In the rows, 128 means zero.
[110 142 103 129 126 120 111 252 137 107 164 113 132 112 124 120 150  89
 134  90 158  61 128 123 122 150 129]
J733
[133 143 106 136 118 131 108 149 136 134 143 108 135 136 136 165 166 105
 142  94 126 126 149 125  99 139 132]
J679
[123 145 148 127 162 131 109 131 122 135 155 118 124 119  74 136 140 108
 131 119 122 140 124 140  77 139 131]
J679
[ 97 145 108 114 108 130 101 136 164 151 160 127 108 126 111 159 149 119
 155  94 133 159 132 100 101 140 148]
J679
[108 148 130 127 138 128 137 126 125  99 154 121 140 138 144 132 114 100
 153 136 153  85 119 138 136 141 131]
J733
[119 144 124 148 125 124 116 150 131 151 127 108 125 133  47 118 159 115
 137 120 137 107 121 130  92 156 133]
J679
[133 122 106 122 141 120 139 122 145 133 143 115 143 115 143  99 160 150
 132 105 132  14 111 121 148 141 120]
J733
[126 128 113 109 120 123 116 149 132 112 135 101 140 108  87 121 149 113
 109 127 137  81 115 139 143 154 117]
J733
[124 133 104 124 125 101 114 139 132 139 135  81 132 132 104 143 175 121
 138  71 120 119 120 125 105 136 110]
J679
[123 137  75 133 133 144  78 127 148  99 164  73 137  62 107 128 166 106
 138  92 125  57 110 113 130 136 133]
J733
[117 133 112 121 133 120 128 134 150 104 135  91 144 134  93 132 160 114
 138  86 149  52 134 132 125 141 131]
J733
---
[118 143 136 142 136 134  61 136 135 141 120 140 140 121 142  82 104 151
 131 146 120 139 125 128  93 122 159]
J657
[119 137 129 120 132 152 140 122 136 122 128 117 126 120 124 141 131 101
 127 121 130 120 106 129 126 129 104]
J30
[136 126 131 136 117 122 140 131 143 120 128 142 124 135 131 103 127 146
 128 118 135 132 137 112 123 136 128]
J985
[128 126 127 134 130 144 123 130 130 109 123 125 128 133 130 106 129 155
 126 129 125 120 134 130 122 130 127]
J985
[121 115 101 131 118  48 120 119  89 109  74 122 117 123 127 144  57 116
 127  99 143 129 151 140  83 135 155]
J657
[125 120 106 131 102  45 165 128 128 136 124 154 110 135 111 175  43  79
 150  85 157 124 140 106 113 122 106]
J657
[116 140 128 133 137 142  92 124 128 116 116 124 123 124 135  92 140 142
 116 147 123 125  96 128 119 123 133]
J985
[141 133 128 134 122 158 105 136 133 145 154 126 139 134 131 108 165 168
 128 155 139 124 113 112 136 130 118]
J30
[146 105 129 134 107  73 191 136 157 112 135 165 132 146 122 145  80 146
 138  93 149 126 147 110 120 143 119]
J985
[143 138 123  96 120   2 169 135 186 138 102 168 129 132 126 201   2  48
 154  47 136 141 152 117 139 123 114]
J657
[134 125 126 134 121 110 134 130 140 111 123 139 126 136 135 116 108 155
 121 120 121 126 151 114 117 133 125]
J985
[127 131  91 164 111  82  59 141 100 147 144 130 147 122 134 175 104  73
 133 112 152 135  84  96  75 129  66]
J657
[128 137 125 131 125 131 105 133 139 112 119 133 126 128 132  91 130 152
 125 137 126 121 116 123 124 126 127]
J985
[116 139 144 131 141 190 128 133 132 144 146 124 119 122 128 100 164 124
 134 162 132 123 103 124 129 119 174]
J30
[144 123  90 116 105   2 142 148 122 190 147 160 152 138 120 247 103  80
 137  85 153 164 123  98 142 148 102]
J657
[127 113 127 120 122 225 143 130 124 155 124 105 146 109 126 196 130 128
 122 123 138 140 118 157 100 134 114]
J657
[121 132 128 136 128 128 133 136 128 149 151 130 126 137 124 123 145  93
 132 135 132 128 111 119 124 126 125]
J30
[110 125 140 129 124 228 137 120 131 166 133 140 115 119 125 132 121  97
 135 143 134 154 141 131  86 120 143]
J657
[130 120 118 117 137  50 130 123  89 146 113 136 139 144 121 144 135 118
 130 132 108 158 212 157 188 128 193]
J657
[144 107 127 118 114  88 193 133 149 117 134 138 131 140 112 160  86 128
 138  91 133 117 165 110 132 132 107]
J30
[131 120 127 126 132 143 120 127 128 115 127 128 124 130 130 114 139 160
 127 141 125 121 118 123 129 131 119]
J985
[120 123 143 112 140 215 163 117 123 110  89 114 109 109 118 109 197  61
  94 148 128 138  83 162 113 134 155]
J657
[111 149 128 121 146 178  90 129 119 147 127 107 125 109 131 132 166 100
 120 158 125 127  64 141 126 116 129]
J30
[131 126 120 127 128 110 129 133 127 122 123 129 126 128 137 122 128 145
 128 116 129 124 125 124 126 121 120]
J985
[131 124 115 143 117 121 130 131 115 126 137 130 128 133 133 134 115 139
 132 111 144 119 135 111 107 138 105]
J30
[136 105 131 132 109  72 175 136 145 112 122 151 133 145 125 125  89 141
 137 101 144 116 169  96 125 132 127]
J985
